Below is a small trained network, with its code and all its weights. Each question gives an input and a class and asks what happens when units are switched off, that is, made to give their printed mean instead of their output.

import numpy as np


def w(rows, s, z=0):
    codes = np.array(rows[::2]) - 128.0
    scale = np.full(codes.shape[1], s)
    scale[-1] = z or s
    return codes * scale


def norm(h):
    return h / np.sqrt((h * h).mean(-1, keepdims=True) + 1e-5)


def f(y):
    return y / 2 * (1 + np.tanh(0.7978845608 * (y + 0.044715 * y**3)))


def log_softmax(a):
    a = a - a.max(-1, keepdims=True)
    return a - np.log(np.exp(a).sum(-1, keepdims=True))


def net(x, mask):
    res = np.array(x, float).reshape(1, 5) / 4 @ E
    u = 0
    for l in range(4):
        y = f(norm(res) @ A[l][:, :-1].T + A[l][:, -1])
        res = res + np.where(mask[u : u + 6], y, B[l][:, -1]) @ B[l][:, :-1]
        u += 6
    return log_softmax(norm(res)[-1] @ U[:, :-1].T + U[:, -1])


A, B = {}, {}
E = w([
[128,127,125],'x0',
[126,125,128],'x1',
[99,165,3],'x2',
[32,2,107],'x3',
[129,129,124],'x4',
],0.0031)
A[0] = w([
[221,76,176,110],'L0N0',
[40,110,156,229],'L0N1',
[217,222,140,253],'L0N2',
[178,94,253,50],'L0N3',
[128,162,16,253],'L0N4',
[107,112,254,237],'L0N5',
],0.0055,0.00073)
B[0] = w([
[71,182,73,164],'L0N0',
[175,86,66,159],'L0N1',
[103,30,84,252],'L0N2',
[74,192,87,208],'L0N3',
[48,109,253,200],'L0N4',
[69,127,55,208],'L0N5',
],0.0051,0.0031)
A[1] = w([
[89,103,80,138],'L1N0',
[24,81,80,175],'L1N1',
[101,95,92,5],'L1N2',
[55,170,145,66],'L1N3',
[220,146,4,221],'L1N4',
[191,188,215,152],'L1N5',
],0.0041,0.0016)
B[1] = w([
[159,152,188,173],'L1N0',
[103,163,252,253],'L1N1',
[122,158,136,123],'L1N2',
[105,232,62,148],'L1N3',
[136,34,160,180],'L1N4',
[165,61,103,119],'L1N5',
],0.003,0.0029)
A[2] = w([
[52,226,62,57],'L2N0',
[210,227,131,247],'L2N1',
[88,191,83,88],'L2N2',
[252,135,126,182],'L2N3',
[120,120,113,103],'L2N4',
[79,95,114,167],'L2N5',
],0.0049,0.0014)
B[2] = w([
[127,168,144,252],'L2N0',
[3,30,103,159],'L2N1',
[110,196,95,177],'L2N2',
[72,86,106,129],'L2N3',
[128,136,115,127],'L2N4',
[251,164,187,224],'L2N5',
],0.0046,0.0017)
A[3] = w([
[158,236,174,85],'L3N0',
[212,136,207,180],'L3N1',
[150,216,216,185],'L3N2',
[146,30,217,254],'L3N3',
[16,125,117,95],'L3N4',
[95,119,3,137],'L3N5',
],0.0044,0.002)
B[3] = w([
[158,11,67,141],'L3N0',
[124,161,58,150],'L3N1',
[187,163,49,182],'L3N2',
[159,177,2,252],'L3N3',
[178,102,204,178],'L3N4',
[159,110,70,139],'L3N5',
],0.0042,0.0032)
U = w([
[107,21,93,147],'0',
[74,161,201,146],'1',
[138,146,95,149],'2',
[135,148,99,143],'3',
[141,143,103,138],'4',
[184,123,164,52],'5',
[199,71,247,9],'6',
],0.014,0.012)

Each question gives the input, the list of numbers given to net, and the class t.
The units are the neurons (one row each of A and B). Each row of codes is followed by its name. A weight is (code - 128) times the scale printed after its matrix; where a second scale follows, it is the last column's (A, B and U).
mask holds one flag per neuron, layer by layer. A switched-off neuron (its flag False) gives its mean, the last column of its row in B, instead of its output. The means were averaged over made-up inputs and are rounded, as every weight is.
A unit's drop is (log p(t) with every unit on - log p(t) with that unit switched off) / (log p(t) with every unit on - log p(t) with every unit switched off).
The circuit of an input: a set's keep is (log p(t) with only the set's units on - log p(t) with every unit switched off) / (log p(t) with every unit on - log p(t) with every unit switched off). Starting from the 12 units with the biggest drops (on a tie, the unit counted first), units are removed one at a time, each time the one whose removal leaves the highest keep (on an exact tie, the one counted first), for as long as the keep stays at least 0.8.
units of the circuit, in order: the units of the circuit, biggest drop first
unit that matters most: the unit with the biggest drop
k most important neurons: the k neurons with the biggest drops, biggest first
top k neurons in layer l: the k neurons of layer l with the biggest drops, biggest first
drop when u is switched off: that unit's drop, to one decimal
input [3,-1,5,3,-2], class 1: units of the circuit, in order : [L0N4; L0N2]
input [-2,-4,5,-6,-4], class 0: unit that matters most : L0N5
input [-5,-6,7,-7,5], class 0: 3 most important neurons : [L0N5; L0N3; L0N0]
input [3,6,6,5,4], class 1: units of the circuit, in order : [L0N4; L0N2; L3N0; L1N1]
input [-2,-1,7,-1,-1], class 1: units of the circuit, in order : [L0N4; L3N3]
input [5,4,7,-8,8], class 0: 2 most important neurons : [L0N3; L0N5]
input [7,4,8,-6,8], class 1: 3 most important neurons : [L0N4; L2N1; L3N3]
input [-4,3,6,-5,-4], class 1: 3 most important neurons : [L0N4; L0N1; L2N1]
input [-3,-8,-4,4,4], class 4: top 3 neurons in layer 0 : [L0N4; L0N2; L0N1]
input [-4,-7,-6,5,0], class 4: top 2 neurons in layer 2 : [L2N5; L2N1]
input [5,-5,8,7,7], class 1: top 4 neurons in layer 3 : [L3N0; L3N2; L3N4; L3N1]
input [-2,-5,-2,5,-6], class 3: 3 most important neurons : [L3N3; L0N2; L2N1]
input [8,-3,8,5,-4], class 1: 2 most important neurons : [L0N4; L0N2]
input [-8,-4,-5,3,3], class 2: unit that matters most : L0N2
input [7,-3,-5,6,2], class 2: 4 most important neurons : [L3N3; L0N2; L2N1; L0N4]
input [3,-4,7,3,2], class 1: 2 most important neurons : [L0N4; L3N3]
input [8,4,-2,6,-8], class 2: top 3 neurons in layer 2 : [L2N1; L2N5; L2N3]
input [-7,1,-2,6,-5], class 2: 2 most important neurons : [L3N3; L0N2]
input [1,6,-6,-6,5], class 0: top 3 neurons in layer 1 : [L1N1; L1N5; L1N4]
input [-8,0,-4,-1,-8], class 2: units of the circuit, in order : [L0N4]
input [-6,-1,6,2,3], class 1: top 2 neurons in layer 3 : [L3N3; L3N5]
input [4,-4,7,-7,6], class 0: 4 most important neurons : [L0N5; L0N3; L0N0; L2N1]
input [-3,-4,8,0,8], class 1: 2 most important neurons : [L0N4; L3N3]
input [2,-3,-1,1,-4], class 3: 2 most important neurons : [L0N4; L0N2]
input [-1,3,-2,1,-6], class 3: top 2 neurons in layer 0 : [L0N4; L0N1]
input [1,-2,-8,-8,1], class 0: drop when L0N2 is switched off : 0.4
